[128 = 0]
[139 128 138 119 119 118 130 128  89 130 122 122 152 153 126 119 138 126
 144 153 131 123 144 132 130 129 158 131 131 112 124 120  61 136 131 139
 106 116 178 112  40 126 106 134  96 126 134 104 137 136 104 114 137 129
 138 133 115 147 137 134 138 129 142 112 135 121] : 9
[133 133 121 130 144  58 128 151 149 123 130 142 114 175 120 139 114 126
 208  72 136 117 149 121 135 103 119 134 152 110 138 111 131 120 118  94
  53 179  97 153 140 128 112 130 165 142 121 146 126 135 114 119  92 197
 126 122 139 241 112 135 120 104 114 170 112 125] : 6
[132 142 129 125 123 114 130 130 132 111 127 123 146 142 117 131 130 123
 161 124 126 131 133 122 135 113 135 133 133 123 139 121 119 128 135 145
 126  98 168 130 127 129 120 130 115 128 127 127 133 122 136 126 129 126
 134 130 139 161 137 127 122 145 131 128 138 148] : 4
[163 132 131 121 118 151 127 123 129 131 127 138 141 141 125 131 128 126
 103 171 123 132 129 119 132 130  89 133 134 115 121 124 126 121 108 130
 120 105 163 128 154 127 142 131 111 126 134 120 125 135 121 118 136 142
 119 130 114 143 125 129 124 148 118 156  43 123] : 10
[139 130 118 106 112 110 130 108 126  99 124 147 117 176 119 126 131 127
 131 134 122 108 118 129 127 123 108 136 135  96 102 107 106 148 158 122
 126  76 225 127 141 124 127 134  93 128 130 117 130 135 135 125 137 120
 124 132 123 154 133 137 128 149 144 140  63 136] : 7
[146 157 129 124 117 146 128 135 132 136 129 125  95 196 169 125 119 126
  46 134 144 127 174 131 132 129 134 130 131 138 109 189 176 178  33 127
 129 101 100 165 235 130 138 131 117 126 128  89 118 130 162 126 128 106
 159 152 124 142 131 102 142 147 179 145 152 124] : 10
[143 106  92 105 105  38 134 120 149 151 126 127 109 165 122  99 135 127
 100 128 122 128 122 131 137 121 142 131 164 118 132 128 125 110 146 125
  47 126 170 127 125 130 178 132  99 155 125  83 124 133 155 122 135 123
 114 127 105 136 136 143 129 149 143 106 134 106] : 7
[142 169 116 134 115 178 127  76 113 119 126 149  84 151 138 145 140 128
  91  99 125  89 120 141 137 129 139 131 156 117 126 127 124 135 153 124
 135  95 132 124 138 132 192 125 154 131 128 122 134 120 129 126 122 127
 115 126 115  99 138  99 124 133 139 154 145 126] : 1
[146 167 123 129 113 166 128  91 128 121 127 129  88 168 125 142 133 127
 101 138 123 127 127 139 130 128 139 137 137 115 137 128 116 143 150 118
 119  79 173 132 142 127 136 119 150 130 128 144 149 131 128 124 125 125
 121 127 110 128 131 102 137 153 148 165 126 124] : 2
[135 128  66 121 117   1 129 120 124 117 109 115 140 255 119 123 130 127
  99 134 140 110 125 135 156 126 131 132 135 119 133 164 119 141 150 120
 125  90 167 130 134 127 255 133 107 131 133 108 111 134 127 118 133 125
 121 133 100 168 131 120 127 171 195 119 106 142] : 4
[146 141 141 127 115 168 129 119 139 122 137 128 161 225 122 133 124 127
  93 144 125 127 123 129 129 121 155 130 136 119 137 126  98 144 164 126
 102 123 167 146 138 126 125 150 129 129 126 126 104 129 143 137 124 123
 110 127 112 178 123 101 128 136 169 171 157 120] : 3
[146 114 150 145 137 142 127 145 125 102 132 124 169 104 105  90 129 128
  61 179 125 123  92 129 127 115 123 129 134 118 131 120  86 138  66 126
  93 100  90 116 129 119 121 124 115 131 129  94 138 120 148 126 124 127
 122 129 106 141 133  54 157 134 140 147 127 116] : 7
[152 121  94 123 141 145 120 126 130 125 115 122 139 151 123 148 133 126
 109 128 123 128 121 132 132 138 127 113 125 119 128 126 118 149 130 121
  95  98 162 131  99 121 131 128 105 126 133 125 130 153 122 124 129 138
 137 137 132  38 147 130 131 131 133 158 165 112] : 8
[109 128 125 116 125   8 127 126 192 170 116 114 123 134 109  89 122 121
 123 134 124 128 125 131 141 111  69 129 146 128 128 127 116 128 255 100
  58 134 162 125 132 133  37 127 109 141 134 125 104 131 122 141 132 211
 159 125 126  78 131 154  93 135 102   1 139 130] : 2
[147 134 119 124 106 116 128 104 127 121 126 123 136 176 121 125 132 127
 126 141 102 112 133 131 131 129 150 135 137 104 139 114 102 167 172 127
 123  54 197 115 132 127 184 134  94 127 128 118 121 123 124 112 123 132
 121 131 121 146 139 121 133 151 144 164  79 152] : 7
[175 132 113 124 122  16 129 130 163 171 123 131 134 254 115  91 127 128
 136 104 139 115 125 127 137 103  88 130 133 130 131 112 119 139 150 134
  51 168 134 131 125 127 124 130 162 129 127 118  89 129 130 127 126 123
 132 129 122 137 130 137 108 126 113 107 125 125] : 7
[165 128  87 124 120 169 143 127 124 118 103 117 123 193 144 122 135 135
 108 131 122 127 167 132 133 126 140 137 128 118 142 120 112 187 155 118
 126   1 157 145 128 128 122 170 180 127 128 107 118 137 120 110 130 138
 139 132 131 198 136 123 128 169 140 154 120 149] : 4
[145 140 123 127  92 238 128 121 125 120 129 127 142 184 118 147 136 128
 100 137 123 140 124 139 133 113 162 128 126 116 143 118 106 147 167 109
 100 139 158 142 123 127 103 137 116 124 129 125 118 131 121 123 122 151
 119 128 105 152 128 113 111 137 147 162 158 128] : 5
[160 136 133 121 107  97 133 118 186 164 127 124 121 255 121 100 129 121
 102 146 133 129 125 137 130 125 101 122 133 127 149 124 122 157 179 117
  55 175 157 132 165 132 135 135 136 128 128 102  88 127 128 116 129 188
 131 127 113 152 137 122 101 139 151  67 135 130] : 4
[139 130 126  95 110 103 129 122 149 115 129 106 105 153 160 136 133 128
 114 143 147 123 122 135 128 127 143 132 135 128 127 168 151 146 156 107
 116  85 133 122 208 128 255 132 101 129 131  84 122 129 170 127 203 120
 165 131 120 193 138 124 127 139 130 159 118 152] : 8
[149 158 123  84 120 120 127 124 125 124 126 122  97 145 149 130 129 128
  54 134 149 127 163 132 145 149 155 134 135 130 132 128 153 137 120 112
 123  16  61 128 126 134 117 164 189 126 128 124 109 127 157 128 162 132
 137 136 127 167 134 112 129 133 136 147 123 153] : 6
[149 125 130 119 120 173 128 134  84 125 141 112 136 169 121 153 125 128
 255 131 120 143 121 150 126 124 137 127 135 116 136 122  73 160 138  95
 123  72 171 140 103 129  90 134 100 127 128 107 127 143 121 150 169 148
 129 131 127 141 123  59  83 129 136 140 156 124] : 0
[110 133 144 131 112 244 129 143 131 121 128 142 138 163 135 124 144 128
 185 135 128 130 121 142 116  93 156 143 128 140 128 132 108 158 104 111
 133  97 227 163 139 127 106 134 121 152 127 126 114 112  92 137 127 134
  87 128 110 156 133 121 128 130 128 195 147 124] : 4
[114 127 134 126 126 123 127 130 126 131 125 125 159 192 122 125 146 131
 232 137 128 130 124 138 120 105 165 139 128 122 132 126 122 131 125 122
 131  79 174 128 120 126  38 164 128 137 126 141 134 136 117 146 132 129
 126 129 135 115 109 127 118 130 122 133 143 126] : 3
[141 132 124 121 121 163 122 115 124 120 126 128 144 151 119 125 132 129
  89 135 124 108 120 135 132 125 147 132 141 109 134 124 118 145 159 109
 125  46 172 129 139 127 182 134 114 130 128 124 128 135 123 124 144 129
 124 130 125 117 141  88 144 140 154 150 138 121] : 3
[137 129 133 131 115 134 126 115 120 120 128 120 133 153 117 128 134 132
 116 135 108 125 121 135 144 136 140 130 135 116 126 120 120 142 149 125
  87  92 165 116 140 126 109 129 131 145 133 118 128 115 120 131 141 126
 157 131 129  97 129 103 125 132 134 138 134 124] : 4
[137 130 129 135 119 176 128 119 123 126 128 129 110 174 125 125 128 127
 129 137 126 104 127 142 132 113 145 134 143 123 133 119 128 146 147 109
 112 114 156 135 167 127 164 135 117 135 127 119 119 128 130 125 136 125
 120 127 115 129 134 114 145 162 170 166 147 117] : 2
[206 133  89 118 117 139 128 118 133 124 126 128 127 194 122 120 132 128
 110 139 176 120 139 132 130  93 124 109 133 157 172 129 176  95 160 106
 135 115 103 123  77 129 231 143 197 129 121  53 124 129 200 131 126  92
 121 128 102 150 135 152 126 138 152 136 138 109] : 9
[167 108 121 103 118   1 130 134 119 164 122 122 143 159 112 127 138 127
  85 116 143 115 144 133 141 128 143 114 157 120 149 136 123 136 134 110
 130 175 126 142 128 131 116 139  98 127 126 127 130 137 117 118 131 125
 134 133 133 146  89 159 124 139 111  97 126 109] : 8
[ 98 121  65 120 140  74 139 135 103 129 121 110 136 128 119 104 150 131
 135 124 147 128 124 129 131 166 128 126 118 145 123 116 151 115  33 110
 140 128 148 117 140 141 106 125 177 126 129 101 141 141 103 121 190 133
 165 146 111 103 137 170 120 142 146   2  75 127] : 4
[132 127 105 124 129 148 123 132 116 126 119 115 155 128 125 120 136 131
 140 117 129 137 123 136 131 132 129 129 126 136 129 122 107 128 131 119
 116 123 158 126 104 124 121 132 135 125 131 132 127 135 134 124 156 144
 148 134 140  52 130 140 114 132 123 145 162 125] : 6
[134 135 131 119 103 152 128 123 130 120 121 118 134 214 119 126 128 124
  58 121 152 116 115 109 138 150 146 138 140 104 139 164 163 184  86 113
 117  64 203 137 169 126 212 174 177 127 125 131 125 143 120  92 130 135
 129 142 132 164 153 120 129 135 195 183 111 132] : 5
[135 136 130 135 133 184 121 117 129 115 130 129 138 157 120 116 126 127
  90 117 125 126 122 134 130 123 149 131 134 124 150 128  94 130  98 123
 124 140 138 133 134 127 108 124 112 135 127 118 123 121 139 125 127 131
  84 124 113 143 133 113 152 125 147 153 116 138] : 4
[134 132 112 120  92  26 128 131 124 125 125 113 131 172 119 105 130 132
 106 120 148 135 119 132 133 125  91 123 169 132 145 121 123 146 139  93
 140 165 168 131 146 128 115 135 106 124 128 122 111 137 128 119 130 130
 123 130 131 159 113 136  97 152 153 155 111 116] : 4
[139 135 140 126 111 181 128 114 136 115 125 123 146 138 121 127 129 127
 100 131 123 127 126 125 131 122 141 133 136 116 124 121 105 140 144 121
  94  84 157 128 139 126 113 142 106 133 131 111 135 120 140 126 120 132
 124 129 111 153 138 110 127 132 140 150 127 123] : 6
[129 130 130 124 108  24 133 125 124 156 122 128 118 234 116 103 129 127
 109 131 126 127 142 127 139 122  68 115 161 123 132 110 123 105 131  98
  38 204 129 129 120 128 156 133 116 150 126  94 127 131 150 127 121 131
 135 129 115 145 128 126 127 147 136 136 126 122] : 6
[153 128 128 127  92 159 132 122 136 139 127 120 139 177 121 151 130 128
 126 141 127 126 136 131 123 122 150 125 133 116 132 125 121 134 172 111
 124  79 167 129 113 128  93 141 109 117 132 125 111 140 152 133 145 145
 123 129 114 151 130 114 117 136 145 159 154 117] : 4
[138 131 116 110 103  21 127 125 178 156 120 128 130 154 115  99 129 127
 126 129 143 127 130 129 127 125  83 121 154 119 130  92 121 133 255 125
  39 102 150 137 160 131 111 130 153 150 127 107 105 131 134 128 128 167
 127 125 129 194 109 141  97 140 141  28 114 127] : 4
[167 140 121 131  61 165 118 106 130 133 110 117 142 158 103 159 128 128
  14 138 136 127 124 129 126 142 139 127 125 111 129 116 144 163 158 120
  96  79 248 128 136 128 137 137 189 127 134 127 129 127 177 111 129 138
 132 137 115   1 132 117 124 131 135 201 129 123] : 10
[141 129 126 128 120  42 132 130 128 124 126 124 118 242 116  98 132 128
 115 111 140 129 125 131 138 101  84 118 154 140 139 128 120 112 147 125
 123 113 144 129 137 131 115 132 114 147 130 128 103 130 124 128 116 129
 146 124 127 141 134 139 130 137 136  43 132 122] : 4
[132 132  57  64 124   1 147 161 126 120 125 150 140 245 124 116 123 126
  31 135 124 116 127 143 132 126 155 145 139 125 154 129 113 142 131 120
 141  28  66 167 117 128 255 141 118 137 133 134  91 135 121 126 129 121
 114 130 136 164 124 125 122 158 195 137 100 126] : 3
[128 132 111 126 128 180 126 136 111 129 125 119 140 106 119 127 131 129
 173 131 126 135 131 132 126 116 138 131 128 129 127 121  93 133 123 105
 125 146 229 135 119 124  98 131 149 128 131 131 121 139 116 134 132 131
 130 127 132 133 133 130 127 139 130 157 163 123] : 5
[146 133 134  81  79  16 142 125 127 127 111 130 131 150 153 140 126 128
  43 126 149 126 157 131 147 139 162 138 136 120 134 185 132 192 139 108
 124 106   4 168 190 128 126 132 126 130 132 125 103 124 154 118 153 112
 121 125 118 185 128 113 138 133 205  87 125 126] : 7
[121 120 125 117 122 112 126 153 115 127 143 113 184 135 120 121 138 133
 255 131 118 145 122 126 117 113 144 130 139 124 134 113  61  98 132 119
 115  89 177 127 127 125 116 149  82 126 129 114 135 139 115 130 162 147
 132 133 126 153 107 138  81 135 130  87 127 118] : 0
[141 158 134  83 109 147 143 145 130 135 108 126  95 218 123 129 134 128
  34 127 147 115 171 121 141 124 138 131 131 128 125 126 106 186 119 111
 125  16 102 145 134 129 138 130 114 128 128 120 109 129 129 112 166 115
 124 138  79 178 137 126 128 135 182 140  99 140] : 5
[150 130 130 123 112 166 129 120 128 121 127 126 113 170 117 138 140 127
 130 132 123 106 126 133 124 123 111 138 147 114 121 131 123 163 176 125
 147  77 143 129 133 125 127 130 118 134 129 130 124 127 127 125 131 127
 136 126 118 132 132 114 129 146 136 155 127 151] : 5
[193 131 102 112 137   1 130 122 136 194 124 133 126 195 124  77 124 128
  78 100 126 103 151 125 146 105 105 107 147 139 136 140 116 145 152 122
 124 116 132 126 119 126  23 124 126 136 124 130 121 124 135 126  82 125
 100 124 113 229  91 117 132 120 144 150 179 100] : 10
